[-107   22  314 -195    1  -83 -124 -307  -75  242   43 -385 -118 -378
  487 -123 -179  295  -85  -75  -35  174   42  398 -135  245   79  -72
  110  326  -68 -181   31]	<148>
[  89   82  117   54 -243 -116  -57   -3  151  306 -297 -193  -95 -114
 -162  298 -107 -140  -40  -54  -91   -4   98 -267  -57   42   21  -37
  242  212   17  285  -48]	<7>
[  19  269   63  390  -39  139   24  353  180    5 -465   39   11  188
 -510  222  -30 -104 -350 -330 -216   45 -147   94  138 -173  -59   61
  218  399    4  223 -224]	<102>
[ 139   15  146 -127   29 -269  -69 -192  -35  407  143 -338 -173 -374
  406  -59  -90  142 -105 -117   39 -106  -30  115 -140  212   60   51
  153   78  -67 -157   10]	<148>
[-294   76  -13   39 -263  113    7   55   57 -484  -15  -70    1   91
 -141   96  170  223  166   32 -175  253  122   12   87  151   51  -33
  -72  156  100  161   33]	<60>
[  94 -120   50 -183  179  158 -105 -132 -166 -288 -220  -52 -233 -166
   81 -216  -44   76  171  -57  126  297   92  122 -278  159 -244  -42
   96 -232   -5 -258   -3]	<179>
[ 217  -29  280 -122 -102  147 -303 -287  298 -122 -196   60   35 -332
 -202  123  193  207   22   58  -89  664  197  -27 -367   97 -249 -136
  147 -151 -122   63   -7]	<148>
[ -54  149  121  -22  -43 -164  297 -230  -28 -500 -490  438 -155 -225
 -309  -73   55  436  367  -63  -87  350  213  158 -257  274 -391  169
 -113 -357  114  -29  -26]	<69>
[ 171  -53   62 -211  182  126 -310  176  -73 -136  161  154   11 -206
  -44 -172 -139   14   92  245   59  -39  196  -16 -488  124  209 -171
  -23 -535   38   20  317]	<21>
[ 223 -318  -84 -153  423  362 -240 -120   59  -61  -34  292   13   54
 -261   62 -103   82 -128  253 -205 -214  283 -139 -109  208  -55  -96
  -84 -588  206  241 -144]	<162>
[  45  205 -147  150 -301 -237  398 -144   55   45 -283  122  253  -77
 -329   89    7  -48  261  -55 -115  212  140 -125  245  -53 -155  152
   48  -86   43  190   31]	<69>
[-341 -136  212  -62  138 -153   86  -31  284 -122  115   46  206   10
 -244 -127 -196  -84  126 -224 -109  359   19 -143  233  150  144 -200
 -185  306  162   78  179]	<162>
[-139   64  253  101  277 -133  147   -9  200  -98 -262  303   71  -28
 -255  -35 -186  259   16 -251 -187  103  -11 -178  274  263 -182  169
   31 -210  137  354 -129]	<7>
[-138 -137   18  195  151  -85   70   56  202  237 -128  208  -47  107
 -296  -67   -9   42 -146  -71  -27 -194  -25 -208  171  109  -69   23
  -39    8  136  170 -147]	<148>
[-524 -225  133 -230  252  -17 -228 -173  215  391  427 -189 -215 -265
  688   -5  104  210  121  -24   62 -138   -1 -186 -282  612  210 -333
 -240 -138  165 -188  185]	<179>
[ -37  -44  313 -329  394 -186   65 -234   19  342  330 -149   65 -151
  346  -80 -166   38  -77  123   22  -68    3  -18 -202  300   95   72
  -36  -26   84 -114   49]	<21>
[-167  -41  194 -156  188  -47 -108 -189  183  152  144 -115 -129 -249
  379  229   32  -17 -142  -62   42   53 -176  -10 -166  247  113 -142
   76  106   39  -76  -61]	<60>
[  90   -9  -27   44 -396  -40 -247  -14   93  -42 -159  320  -82 -286
   50  185  121  211  326  272  -26  -80  406 -331 -225  -16 -109  -92
   -4 -578  -51  106  206]	<167>
[-201  289   19  372  -32 -175  265  216  306 -419 -411   20  -61  -47
 -439   25   38   79  113 -286 -199  231  -12 -266  466   76 -424  323
   -9  323  150  304 -157]	<21>
[  62  -13  147  -32   95  -28   70 -371  -36  328   36 -449  -61 -114
  243  247    4  124  -79 -286  -62   35   43  150  -63  230  149 -200
    5   25    1  -27 -152]	<167>
[  17 -174  420 -283  767   49  -77 -272   15  450  238    0  236 -290
  349   14 -251 -258 -237    8  -25 -185  -93 -183 -149  410  209 -274
  -33 -247  105  -23   53]	<167>
[ 298  114  301 -171  -97 -189 -261 -149  -69 -161 -161  189   89 -388
 -345  -53 -200   93  197  250   26  420  -15  -62 -422   55  -73   45
  181  -96 -128  263   73]	<162>
[ 390   71  185  -71 -163  -84   -1  -10   31 -284 -342  252 -135 -137
 -489 -104 -244  203   16  -12 -116  218  261  189 -225  -24  -97  122
  188 -183  -18  145   56]	<102>
[ 169   79  185   11 -411   38  -82   74  190   26 -281 -301   19   93
 -139   -1  -99  230 -127   30 -187  221  131  162 -126 -208   -1  113
  270   95  -15  234  -27]	<167>
[-229  153   52   97 -465 -139  365 -195  234 -166 -156  -35   41 -134
 -198   77   86  310  215  -92 -132  203  343   52   83  156 -155  252
  -31    3   90   49   36]	<21>
[ 310  -96  170  -54  110 -107 -211  -42 -125  -37 -384  423 -185 -130
 -218 -265 -150  203 -142  -14  101  317  -47  -91 -254   36 -221   58
  106 -265  -54    8 -149]	<60>
[-277  243   17  217 -358 -271  170  189  289  -81   31  -51  -54  105
  -16  242  -47   -5  -68 -121 -153  -89  146 -104  171   -3  107   26
   39  461   83 -121  109]	<167>
[ 112  -75  245 -308  134   23 -467 -340  -61  -99 -207  238  -11 -399
 -310   97 -166  249  127  252 -100  505  -36 -134 -416  194  -75 -179
   -3 -201 -121  274   18]	<75>
[ -10  106  -64  -48  -62  -97  129   57   63  215 -266   75   11  -69
 -270  -29  -73  -47  132   21 -111  264  227  -17  239  211 -204  180
  110  109   84  361    8]	<167>
[-298   94 -112  153 -405   10  147   99  222   39 -284   -2  118    9
  -91  -94  286  235  218 -107  -89  229  240   97  173  -34 -213  147
  180   54   67   45   44]	<7>
[-274 -101  250 -379  126 -114 -204 -229  210   70  327  -99 -143 -427
  158   65 -108   39   60  106  -18   39  -64 -142 -292  364  155  -80
 -173  245   76   -2  153]	<75>
[ 159  134  299   30 -268  -36  -33 -146  -40  -43 -370   55   97 -212
 -342  267  -32   30  270  -45 -244  402   67 -204  190  -58 -132   69
  175  -38 -108  471 -129]	<179>
[-153 -152  -18 -178 -251 -248 -149  -60   39  646  409 -210 -370 -150
  664 -117   80  221   91 -131   91 -267   72  149  -52  368  107   29
   62  111  -73 -327  141]	<162>
[-231  199   25  248 -203   11  235   53  365 -169 -145 -228  474   -6
  -50    9  145  159 -122   27 -249   72  262  161  114 -130   20  -31
  115  124  154   29  128]	<69>
[ -57  -39   48  204 -117  173  -66 -191  151 -368 -165  129   36   -2
  291  177  361  322  253   12  -15  202  250 -212 -125    6 -233 -248
  -77 -451   40 -195  -45]	<167>
[-364  -40   88  -98  333 -231   31 -381   89  274  325 -235  199 -117
  490  170 -111 -172   24  -44   30  100    1   27   25  185  290 -481
 -122  274   92 -319   47]	<102>
[ 184 -278   65 -257  -29  -71 -233  -20  213  -43   22  186 -103 -130
 -287 -203   32  179  111  260  -12  -91  209  -95 -585   18   12  -92
  -56 -609   32  -18  285]	<148>
[-192 -139  197  -94 -317    0 -358 -346  -69  543  282 -257  -37 -188
  622  193  123  280 -158  -94   -2  -89  105 -131 -316  304  427 -406
   13  123  -96 -317   36]	<75>
[ 499   56   26  122  427  187  -35 -143   43 -299 -424  203 -175   42
 -358  158    2  285  -78  -30 -169  127 -161  -42 -264 -106 -469  165
   91 -358   91  -15 -417]	<7>
[ -89   60  219  268 -156  151  101   32  245   56 -389 -318  140   37
   42  342  185  -73 -148 -332 -272   59  126   38  231  -51  -82 -140
  134  259   -2   86 -108]	<179>
[ 229  -23  222  101  488   62   -4  172   46   92 -364  290 -143   27
 -190  -64 -118    7 -262 -136 -212  -54   20   38  133   43 -182  -46
  105 -109  111   85 -166]	<102>
[-182  185  247  136 -204 -113  101 -196   54   89 -222   22  153  -18
   51   82  -16  165  201 -123 -131  189  241 -237  136   45  -58    3
  128 -106   48  107 -128]	<102>
[-134 -263  186 -277  -64 -171  -98 -314   89  405  -73 -352  -50 -330
  238  111   56 -124  -35  103  -55  280 -121  -75 -124  210   59 -270
  -22  106  -43   43   51]	<148>
[ 190 -104   86  199  141 -109 -192  187  226 -160 -237  162 -115  -99
  -55  -65   95 -120  -41 -244  -11  185   -3 -107    8 -146 -181 -231
  126 -145   13 -247  -75]	<167>
[-157  235  157  213 -363 -213   91   42  193  191 -363  -67  239 -126
  -46  168  214   66  129 -430 -197  353  301 -189  343  166 -190  110
  187  -10  -93  243  -34]	<21>
[-168   50  350   47 -355   14  -15 -117  125   97 -371 -133  -93 -142
 -123  247  152  240 -105 -186 -284  195  260   -5  119  263  -90   72
  185 -172  -77  317 -216]	<21>
[  -7   37   20   16   23 -127   57 -188 -144  432    7  -23 -132 -123
  360  242   47   63  116 -199   53 -274   39  -87  -80  237  -92   89
   17 -125  -56 -205  -92]	<162>
[  42  -70   -2 -134   95   38 -138   35  143  -39 -384  274 -119   86
 -470 -100 -148  238 -249   34 -151   69  257  -21 -270  125 -114   48
   38 -429   62  236  -20]	<102>
[  22 -179 -167   69  112   97    0  122  227  217   32  159  145   74
 -100  -49  184   -5   61  136  -79 -299  405 -188 -161    8   60 -222
   20 -693  187 -113  226]	<148>
[-211    7  162   83   35  -96   24 -204  169  255    6   68  -28 -141
  355  184   26  -72  136 -194   20  -31   93 -302   21  316   89 -301
  -96 -131   68   -4   26]	<21>
[-184  -78  299 -387  112 -221 -139 -469  105  276  237 -101 -130 -306
  403  175  -61  253 -141   54  -31   -1  142 -100 -325  633  172  -79
  -76   20   64   92  -71]	<179>
[-114  -91  202  -89   53 -255  -20 -423  -77  533  135  -70 -106 -257
  455   84   -6  302   92 -192   67   88  -75  -79 -114  325  -18  -31
  -24   53  -56 -327  -73]	<148>
[ 143  -49  230   82   30   41 -204  -83  143 -225  -76  214  -38 -147
 -277   60   40  117  208   25  -95  -43  266 -344 -192   96 -173  -72
  -95 -593  -15  134  -28]	<162>
[ -31  -73  264  165   -2  -61 -138  -79  466   12 -350   82   32 -249
 -277   59   48    7 -140 -200 -227  406  -94 -177  337  134 -266  -59
  136  274   28  397 -222]	<162>
[   0  127  -77 -199  408  -33   99 -317  -34  415  -94 -152  195  -32
  -12   73 -311  -81   55  253 -109  105  -86   -3 -165  114   30  -97
   -1   34  163  180   50]	<60>
[ 176    3  278  -30  382   -8 -256    0  -13  217 -221  147   24 -163
   12  -23 -227   48 -136  -37  -57   77  158 -158 -161  -21  -26 -250
  127 -210  -38  -16  101]	<69>
[ -61 -204  145  -46  -18  142 -178 -116    7  -78 -120  206   82  -53
  -86   -2    9   97  -73  279   37  183  221 -104 -440  174  147 -376
  -16 -567   48  -71   91]	<21>
[  -4  -98  223 -227  238 -525  -24 -108  -60  899 -242   85 -199 -333
  252    2 -250 -108 -300 -264  119 -124  -94 -132 -185  279    4   14
  195  -45  -90 -172   30]	<167>
[-204  210   13   91 -287   37  -55  -98  200 -470  126 -129   31  -60
   86   49   99  494  222  -74 -134  422  151  -74  128  -53  -98  140
  -54  371   96  -48  -60]	<75>
[  51 -304  303 -159  266   79 -181 -131  130  248 -336   47 -111  -47
   -8  -18  111  319 -390  -47 -112   75  288   10 -349  301 -111 -173
  134 -625   19  -43  -66]	<60>
[ 275   37  213 -125  381   93 -371  -52  -61 -118 -165  242 -173 -228
 -211  223 -169  213 -312  137   16  185   48  -11 -458   55  -23  -49
  128 -303  -47  142 -194]	<148>
[ -88 -168   36    1 -184   61  -76  -66  256  871  139 -448  -33   20
  672  -33  188  167 -390 -193 -105 -317  293  279  111   56  108 -150
  223  -84  -90 -265   80]	<162>
[-175 -228  132 -254  333 -142 -118 -290  -52  702  336   93  -96  -32
  765   78 -130  -82 -123  -65  211 -174   44 -415  -37  420  219 -244
 -123 -144   38 -172   -4]	<21>
[-116 -127  177 -118 -235  177  -69  -92 -195 -122 -219   37  -19  -23
  -51 -216   19  155  243  -92  136  356   75  177 -378  150   74 -209
  119 -226  -73 -162  166]	<7>
[-156   23   69  252 -171   65 -324  126   68  146  127   69  133  -42
  461   32  197  354   -3   59 -114 -216  347 -227  -91  -67   96 -241
   -7 -146    3 -392  167]	<21>
[-215   -6  170   36   47    9   75 -237  361 -149 -265 -451  448 -114
   83  211  290   63  107 -125 -333  456  111 -158  370  -14 -233 -126
  113   37   54  267  -68]	<7>
[-217  428   43   79 -312  152  182 -133  141 -600 -160 -214  410   19
 -226  102 -111   28  101  327  -51  419  -33   39 -162  -82   71   78
  155  378  137  351   38]	<60>
[  80 -141   14  155  272   75 -203   74   22 -288 -120  363 -137 -122
  176  125  138  -24  187 -371  -13    9  165 -104    8   91 -192 -248
 -149 -555  -27 -354  -54]	<21>
